Below is a small trained network, with its code and all its weights. Each question gives an input and a class and asks what happens when units are switched off, that is, made to give their printed mean instead of their output.

import numpy as np


def w(rows, s, z=0):
    codes = np.array(rows[::2]) - 128.0
    scale = np.full(codes.shape[1], s)
    scale[-1] = z or s
    return codes * scale


def f(y):
    return np.maximum(y, 0)


def log_softmax(a):
    a = a - a.max(-1, keepdims=True)
    return a - np.log(np.exp(a).sum(-1, keepdims=True))


def net(x, mask):
    res = np.array(x, float).reshape(1, 4) / 4 @ E
    y = f(res @ A[0][:, :-1].T + A[0][:, -1])
    res = res + np.where(mask, y, B[0][:, -1]) @ B[0][:, :-1]
    return log_softmax(res[-1] @ U[:, :-1].T + U[:, -1])


A, B = {}, {}
E = w([
[45,179,18,183,143,54,212],'x0',
[142,120,126,142,113,119,124],'x1',
[176,5,156,132,235,105,204],'x2',
[139,124,170,14,64,22,169],'x3',
],0.012)
A[0] = w([
[79,114,145,254,162,226,109,254],'neuron 1',
[115,151,148,82,59,51,176,126],'neuron 2',
[176,42,215,59,93,98,150,143],'neuron 3',
[140,187,159,68,60,172,22,189],'neuron 4',
[197,85,160,107,139,247,57,219],'neuron 5',
[17,192,85,150,25,144,141,165],'neuron 6',
[118,145,104,82,97,21,179,105],'neuron 7',
[103,118,179,18,72,27,164,151],'neuron 8',
[194,28,206,96,168,211,127,175],'neuron 9',
[182,124,150,91,114,119,134,123],'neuron 10',
[171,126,249,22,99,131,104,176],'neuron 11',
[77,194,28,186,100,133,118,183],'neuron 12',
[164,39,146,136,220,108,200,147],'neuron 13',
[159,174,132,121,86,175,77,246],'neuron 14',
[111,135,136,180,170,187,64,243],'neuron 15',
[89,119,12,184,197,90,248,104],'neuron 16',
[156,144,155,87,66,183,31,198],'neuron 17',
],0.0084,0.0061)
B[0] = w([
[116,106,129,202,133,121,127,253],'neuron 1',
[113,144,146,70,132,112,150,197],'neuron 2',
[156,135,143,96,135,157,104,217],'neuron 3',
[106,156,113,119,76,170,160,234],'neuron 4',
[89,96,173,146,118,137,108,232],'neuron 5',
[126,178,117,119,156,93,71,226],'neuron 6',
[102,135,164,58,141,73,148,196],'neuron 7',
[153,140,137,6,116,120,134,232],'neuron 8',
[137,100,168,143,136,119,89,225],'neuron 9',
[141,135,136,114,127,146,121,162],'neuron 10',
[162,131,129,110,116,183,107,232],'neuron 11',
[130,177,108,152,171,110,106,232],'neuron 12',
[179,68,139,143,144,122,163,224],'neuron 13',
[92,140,117,145,101,158,124,209],'neuron 14',
[87,123,115,181,117,134,127,215],'neuron 15',
[170,105,76,128,132,102,171,244],'neuron 16',
[105,132,115,126,85,182,156,221],'neuron 17',
],0.015,0.016)
U = w([
[33,162,127,206,48,195,128,251],'0',
[142,201,113,78,14,199,155,235],'1',
[126,24,205,198,131,142,99,99],'2',
[237,125,194,85,152,174,92,170],'3',
[113,233,41,204,200,107,52,205],'4',
[69,255,159,76,145,47,113,18],'5',
[196,101,43,232,149,111,246,42],'6',
[157,78,126,68,138,63,246,15],'7',
],0.0075,0.0017)

Each question gives the input, the list of numbers given to net, and the class t.
The units are the neurons (one row each of A and B). Each row of codes is followed by its name. A weight is (code - 128) times the scale printed after its matrix; where a second scale follows, it is the last column's (A, B and U).
mask holds one flag per neuron, in row order. A switched-off neuron (its flag False) gives its mean, the last column of its row in B, instead of its output. The means were averaged over made-up inputs and are rounded, as every weight is.
A unit's drop is (log p(t) with every unit on - log p(t) with that unit switched off) / (log p(t) with every unit on - log p(t) with every unit switched off).
The circuit of an input: a set's keep is (log p(t) with only the set's units on - log p(t) with every unit switched off) / (log p(t) with every unit on - log p(t) with every unit switched off). Starting from the 12 units with the biggest drops (on a tie, the unit counted first), units are removed one at a time, each time the one whose removal leaves the highest keep (on an exact tie, the one counted first), for as long as the keep stays at least 0.8.
circuit, biggest first: the units of the circuit, biggest drop first
most important unit: the unit with the biggest drop
top k neurons: the k neurons with the biggest drops, biggest first
drop of u: that unit's drop, to one decimal
input [0,-8,6,4], class 3: circuit, biggest first -> neuron 3
input [0,1,4,0], class 2: circuit, biggest first -> neuron 8; neuron 4
input [1,8,8,-1], class 6: circuit, biggest first -> neuron 16; neuron 8
input [4,-4,1,-7], class 6: top 2 neurons -> neuron 16; neuron 1
input [1,8,-1,-8], class 4: top 3 neurons -> neuron 12; neuron 4; neuron 17
input [8,6,-6,0], class 4: top 2 neurons -> neuron 12; neuron 8
input [0,-4,8,5], class 3: top 2 neurons -> neuron 3; neuron 9
input [-5,-5,-6,0], class 0: top 2 neurons -> neuron 8; neuron 5
input [1,3,7,-5], class 6: top 2 neurons -> neuron 16; neuron 13
input [-4,3,0,1], class 1: top 2 neurons -> neuron 1; neuron 13
input [7,2,-2,0], class 4: top 3 neurons -> neuron 8; neuron 12; neuron 16
input [7,-8,1,0], class 6: top 2 neurons -> neuron 16; neuron 8
input [-3,8,1,-2], class 2: top 2 neurons -> neuron 9; neuron 4
input [5,-3,-3,0], class 4: most important unit -> neuron 8
input [3,5,5,0], class 6: top 3 neurons -> neuron 8; neuron 2; neuron 16
input [1,0,-7,2], class 5: top 3 neurons -> neuron 6; neuron 12; neuron 11
input [2,3,-8,-7], class 4: top 2 neurons -> neuron 12; neuron 6
input [-8,-5,1,-5], class 2: top 2 neurons -> neuron 9; neuron 5
input [8,0,1,-4], class 6: drop of neuron 16 -> 6.8
input [-5,-1,6,0], class 2: circuit, biggest first -> neuron 5
input [-5,7,0,1], class 1: drop of neuron 13 -> 0.3
input [0,-3,0,-3], class 0: drop of neuron 16 -> 0.6
input [-8,-5,6,-2], class 2: drop of neuron 10 -> 0.0
